Here is a tiny trained network, its code and every weight. The questions are about switching its units off for an input and a target symbol, where a switched-off unit gives its printed mean instead of its output.

import numpy as np


def w(rows, s, z=0):
    codes = np.array(rows[::2]) - 128.0
    scale = np.full(codes.shape[1], s)
    scale[-1] = z or s
    return codes * scale


def norm(h):
    return h / np.sqrt((h * h).mean(-1, keepdims=True) + 1e-5)


def f(y):
    return y / 2 * (1 + np.tanh(0.7978845608 * (y + 0.044715 * y**3)))


def softmax(a):
    e = np.exp(a - a.max(-1, keepdims=True))
    return e / e.sum(-1, keepdims=True)


def log_softmax(a):
    a = a - a.max(-1, keepdims=True)
    return a - np.log(np.exp(a).sum(-1, keepdims=True))


def net(x, mask):
    ids = ['βγδθτφω'.index(c) for c in x.split()]
    T = len(ids)
    res = E[ids] + P[:T]
    r = norm(res)
    for j in range(3):
        rows = slice(3 * j, 3 * j + 3)
        q, k, v = (r @ M[0][rows].T for M in (Q, K, V))
        z = softmax(np.where(np.tri(T) > 0, q @ k.T / 3**0.5, -1e9)) @ v
        o = O[0][rows]
        res = res + np.where(mask[j], z, o[:, -1]) @ o[:, :-1]
    y = f(norm(res) @ A[0][:, :-1].T + A[0][:, -1])
    res = res + np.where(mask[3:7], y, B[0][:, -1]) @ B[0][:, :-1]
    return log_softmax(norm(res)[-1] @ U[:, :-1].T + U[:, -1])


Q, K, V, O, A, B = {}, {}, {}, {}, {}, {}
E = w([
[137,171,40,176,146],'β',
[15,106,210,86,143],'γ',
[140,171,21,54,87],'δ',
[167,132,95,117,1],'θ',
[143,248,44,92,112],'τ',
[98,212,48,92,143],'φ',
[237,158,29,111,82],'ω',
],0.0015)
P = w([
[138,129,186,140,129],'0',
[185,121,89,69,207],'1',
[151,192,44,201,155],'2',
[67,175,131,82,92],'3',
[168,114,103,88,186],'4',
[110,167,37,232,113],'5',
[61,164,128,73,83],'6',
[162,109,108,99,180],'7',
[72,146,7,253,85],'8',
[66,163,120,69,79],'9',
[156,103,111,110,174],'10',
],0.0039)
Q[0] = w([
[120,88,126,83,126],'head 1',
[130,160,175,142,98],'head 1',
[151,168,147,152,159],'head 1',
[184,124,174,137,158],'head 2',
[149,104,196,105,173],'head 2',
[118,61,108,49,82],'head 2',
[169,103,70,139,69],'head 3',
[90,205,163,46,2],'head 3',
[30,177,148,127,171],'head 3',
],0.009)
K[0] = w([
[123,54,94,106,161],'head 1',
[108,146,113,152,82],'head 1',
[133,147,184,143,117],'head 1',
[157,63,85,22,111],'head 2',
[134,35,138,25,188],'head 2',
[191,160,254,116,141],'head 2',
[158,106,99,135,87],'head 3',
[212,185,233,170,72],'head 3',
[69,120,229,114,169],'head 3',
],0.009)
V[0] = w([
[78,77,74,69,140],'head 1',
[112,132,65,75,208],'head 1',
[124,77,33,145,171],'head 1',
[122,82,53,62,190],'head 2',
[157,162,236,185,168],'head 2',
[162,104,197,110,114],'head 2',
[93,52,137,237,110],'head 3',
[3,172,122,155,199],'head 3',
[208,137,30,212,128],'head 3',
],0.0036)
O[0] = w([
[167,207,141,172,197,138],'head 1',
[156,132,200,165,151,243],'head 1',
[131,114,158,175,204,137],'head 1',
[153,57,119,142,25,122],'head 2',
[133,162,167,159,208,167],'head 2',
[125,177,104,191,167,53],'head 2',
[178,197,136,64,143,2],'head 3',
[129,119,21,86,237,167],'head 3',
[134,254,129,190,107,88],'head 3',
],0.0038,0.0017)
A[0] = w([
[34,213,94,89,53,119],'neuron 1',
[195,208,155,45,142,162],'neuron 2',
[52,133,254,60,165,2],'neuron 3',
[51,76,53,82,220,36],'neuron 4',
],0.0043,0.0034)
B[0] = w([
[221,87,109,178,233,241],'neuron 1',
[70,68,159,45,42,183],'neuron 2',
[251,121,8,145,87,144],'neuron 3',
[121,198,131,220,1,248],'neuron 4',
],0.0043,0.0014)
U = w([
[192,141,65,155,192,123],'β',
[114,32,175,137,142,157],'γ',
[81,177,162,77,202,186],'δ',
[132,167,219,163,86,145],'θ',
[82,114,86,46,66,134],'τ',
[42,162,85,195,94,108],'φ',
[250,122,144,75,99,8],'ω',
],0.015,0.0015)

Each question gives the input, a string of symbols that net reads in full, and the target symbol t.
The units are the heads (3 rows each of Q, K, V and O) and the neurons (one row each of A and B). Each row of codes is followed by its name. A weight is (code - 128) times the scale printed after its matrix; where a second scale follows, it is the last column's (O, A, B and U).
mask holds one flag per unit, heads first, then neurons. A switched-off unit (its flag False) gives its mean, the last column of its rows in O or B, instead of its output. The means were averaged over made-up inputs and are rounded, as every weight is.
A unit's drop is (log p(t) with every unit on - log p(t) with that unit switched off) / (log p(t) with every unit on - log p(t) with every unit switched off).
The circuit of an input: a set's keep is (log p(t) with only the set's units on - log p(t) with every unit switched off) / (log p(t) with every unit on - log p(t) with every unit switched off). Starting from all 7 units, units are removed one at a time, each time the one whose removal leaves the highest keep (on an exact tie, the one counted first), for as long as the keep stays at least 0.8.
circuit, biggest first: the units of the circuit, biggest drop first
unit that matters most: the unit with the biggest drop
k most important neurons: the k neurons with the biggest drops, biggest first
which heads matter: for each layer, one digit per head in row order, 1 if its drop is at least 0.15 and else 0, layers parted by /
input γ ω τ γ φ, target φ: which heads matter	001
input β β τ γ γ γ β γ β γ ω, target ω: which heads matter	111
input β β β θ β β θ γ δ, target β: which heads matter	001
input γ ω β γ γ γ δ θ, target θ: unit that matters most	head 3
input φ β β ω, target φ: circuit, biggest first	head 3; neuron 4; head 2
input γ δ γ τ ω γ γ φ θ, target β: circuit, biggest first	neuron 1; neuron 4; neuron 2
input φ ω γ β γ γ γ, target φ: which heads matter	011
input δ β τ γ γ γ θ γ ω β ω, target ω: 3 most important neurons	neuron 4; neuron 2; neuron 1
input γ γ γ ω β φ, target β: circuit, biggest first	neuron 2; neuron 4
input δ τ φ δ, target γ: circuit, biggest first	head 3; neuron 1
input τ δ γ β γ δ γ, target β: which heads matter	000
input ω φ β β γ δ, target β: circuit, biggest first	neuron 4; neuron 2
input τ τ β β δ θ, target β: circuit, biggest first	neuron 4; neuron 2
input β γ ω γ θ ω θ, target δ: unit that matters most	head 2
input β θ γ γ ω β γ θ τ, target β: circuit, biggest first	neuron 1; neuron 4; neuron 2
input δ γ γ ω γ ω δ β φ θ, target γ: 2 most important neurons	neuron 4; neuron 1
input γ ω θ γ ω γ γ γ β, target β: circuit, biggest first	neuron 2; neuron 4
input β β τ θ β γ, target β: 3 most important neurons	neuron 1; neuron 2; neuron 4
input δ γ γ γ β γ γ, target γ: circuit, biggest first	head 3; neuron 4; neuron 1
input ω β γ γ ω τ δ, target θ: circuit, biggest first	head 3
input δ γ θ β γ β β, target γ: circuit, biggest first	head 3; neuron 1
input γ γ θ γ γ β γ τ ω, target β: 2 most important neurons	neuron 4; neuron 1
input θ β β γ, target ω: circuit, biggest first	neuron 3; head 3; neuron 1
input θ γ γ φ, target ω: circuit, biggest first	head 3; neuron 1; neuron 3
input ω γ φ β γ γ γ τ, target τ: 2 most important neurons	neuron 1; neuron 2
input β γ γ β, target δ: which heads matter	011
